Below are the code and all the weights of a small trained network. Each question names an input and a class and asks about switching units off, where a switched-off unit gives its printed mean instead of its output.

import numpy as np


def w(rows, s, z=0):
    codes = np.array(rows[::2]) - 128.0
    scale = np.full(codes.shape[1], s)
    scale[-1] = z or s
    return codes * scale


def norm(h):
    return h / np.sqrt((h * h).mean(-1, keepdims=True) + 1e-5)


def f(y):
    return y / 2 * (1 + np.tanh(0.7978845608 * (y + 0.044715 * y**3)))


def log_softmax(a):
    a = a - a.max(-1, keepdims=True)
    return a - np.log(np.exp(a).sum(-1, keepdims=True))


def net(x, mask):
    res = np.array(x, float).reshape(1, 8) / 4 @ E
    u = 0
    for l in range(3):
        y = f(norm(res) @ A[l][:, :-1].T + A[l][:, -1])
        res = res + np.where(mask[u : u + 3], y, B[l][:, -1]) @ B[l][:, :-1]
        u += 3
    return log_softmax(norm(res)[-1] @ U[:, :-1].T + U[:, -1])


A, B = {}, {}
E = w([
[124,126,132,122,135,117,121],'x0',
[129,126,129,128,128,123,127],'x1',
[129,131,126,128,131,131,126],'x2',
[95,71,131,167,97,87,1],'x3',
[67,214,178,111,136,197,96],'x4',
[84,136,27,165,169,223,134],'x5',
[231,118,118,56,123,195,48],'x6',
[149,236,59,147,34,70,106],'x7',
],0.0066)
A[0] = w([
[151,143,253,85,71,71,118,92],'0.n0',
[54,202,166,67,149,177,111,90],'0.n1',
[46,196,177,80,100,156,75,2],'0.n2',
],0.0083,0.005)
B[0] = w([
[84,112,104,117,29,196,132,254],'0.n0',
[161,47,63,126,123,51,124,225],'0.n1',
[160,49,52,80,204,8,157,162],'0.n2',
],0.011,0.0032)
A[1] = w([
[57,149,157,168,158,68,179,1],'1.n0',
[166,198,141,46,160,99,237,147],'1.n1',
[168,254,113,99,88,73,112,49],'1.n2',
],0.0096,0.0058)
B[1] = w([
[226,211,211,57,75,76,224,165],'1.n0',
[125,3,154,142,77,108,18,254],'1.n1',
[106,129,212,252,229,128,112,188],'1.n2',
],0.011,0.0046)
A[2] = w([
[184,122,204,60,195,186,28,79],'2.n0',
[73,160,204,106,70,104,247,7],'2.n1',
[92,39,255,48,186,214,169,4],'2.n2',
],0.0069,0.0046)
B[2] = w([
[216,196,152,110,106,101,173,251],'2.n0',
[194,159,206,71,68,191,165,200],'2.n1',
[57,168,147,255,122,80,66,242],'2.n2',
],0.011,0.0026)
U = w([
[71,196,209,249,183,74,64,3],'0',
[104,107,130,120,113,94,77,207],'1',
[163,47,44,84,135,1,190,9],'2',
[109,141,131,120,122,130,132,238],'3',
[31,161,83,92,79,216,146,212],'4',
[209,238,180,43,141,95,174,22],'5',
],0.0097,0.0045)

Each question gives the input, the list of numbers given to net, and the class t.
The units are the neurons (one row each of A and B). Each row of codes is followed by its name. A weight is (code - 128) times the scale printed after its matrix; where a second scale follows, it is the last column's (A, B and U).
mask holds one flag per neuron, layer by layer. A switched-off neuron (its flag False) gives its mean, the last column of its row in B, instead of its output. The means were averaged over made-up inputs and are rounded, as every weight is.
A unit's drop is (log p(t) with every unit on - log p(t) with that unit switched off) / (log p(t) with every unit on - log p(t) with every unit switched off).
The circuit of an input: a set's keep is (log p(t) with only the set's units on - log p(t) with every unit switched off) / (log p(t) with every unit on - log p(t) with every unit switched off). Starting from all 9 units, units are removed one at a time, each time the one whose removal leaves the highest keep (on an exact tie, the one counted first), for as long as the keep stays at least 0.8.
units of the circuit, in order: the units of the circuit, biggest drop first
most important unit: the unit with the biggest drop
top k neurons: the k neurons with the biggest drops, biggest first
k most important neurons of layer l: the k neurons of layer l with the biggest drops, biggest first
input [1,-2,-1,-1,6,-6,3,5], class 2: units of the circuit, in order => (0.n2)
input [-7,-8,5,-8,-1,0,7,-6], class 1: top 3 neurons => (1.n1; 2.n2; 1.n2)
input [5,-1,-7,6,-4,-7,-2,8], class 0: top 2 neurons => (1.n2; 0.n1)
input [-1,-1,-6,4,-3,5,-4,-8], class 0: top 4 neurons => (2.n2; 0.n1; 0.n0; 1.n1)
input [-1,6,-7,4,0,4,-8,7], class 5: top 3 neurons => (1.n0; 1.n1; 0.n0)
input [1,-6,5,-2,7,5,8,5], class 5: top 3 neurons => (2.n0; 0.n0; 1.n2)
input [-3,8,-5,-8,3,-7,-6,1], class 1: top 2 neurons => (1.n1; 2.n0)
input [7,-2,-2,-3,5,5,5,3], class 2: units of the circuit, in order => (0.n1; 0.n2)
input [4,2,-8,4,2,2,7,4], class 5: top 3 neurons => (2.n0; 1.n1; 2.n2)
input [-2,3,3,5,3,5,7,8], class 0: top 2 neurons => (1.n2; 0.n0)
input [-4,4,0,-5,-3,-8,-5,-4], class 4: units of the circuit, in order => (0.n0; 0.n1)
input [6,0,-2,3,-3,8,-5,3], class 4: 2 most important neurons of layer 2 => (2.n2; 2.n0)
input [0,1,8,4,-4,-3,-8,6], class 5: top 2 neurons => (1.n0; 1.n1)
input [-3,2,-3,4,-7,8,-2,-5], class 4: 2 most important neurons of layer 2 => (2.n0; 2.n2)
input [4,-3,-5,-4,1,-6,0,5], class 4: most important unit => 0.n0
input [-3,-8,2,-8,4,7,-2,7], class 1: units of the circuit, in order => (1.n1; 0.n0)
input [7,-4,-6,-7,-5,-3,-7,2], class 1: top 4 neurons => (1.n1; 0.n1; 2.n0; 0.n2)
input [5,3,-2,-5,6,4,-3,-4], class 2: top 2 neurons => (0.n1; 1.n2)
input [-3,5,-3,-8,-8,7,4,2], class 1: units of the circuit, in order => (1.n1; 0.n1)
input [-8,0,3,0,0,-8,-1,-6], class 4: units of the circuit, in order => (0.n0; 1.n1)
input [-6,2,-8,-7,4,-5,0,-8], class 0: top 2 neurons => (2.n2; 0.n2)
input [1,0,7,4,2,-2,7,-5], class 5: most important unit => 2.n0
input [7,-3,5,-6,-1,2,-8,4], class 5: top 2 neurons => (1.n0; 2.n1)
input [-3,2,-4,8,-3,7,1,-8], class 0: units of the circuit, in order => (0.n1; 2.n2; 1.n1)
input [3,5,6,3,-6,-5,-3,7], class 0: units of the circuit, in order => (1.n2; 0.n1)
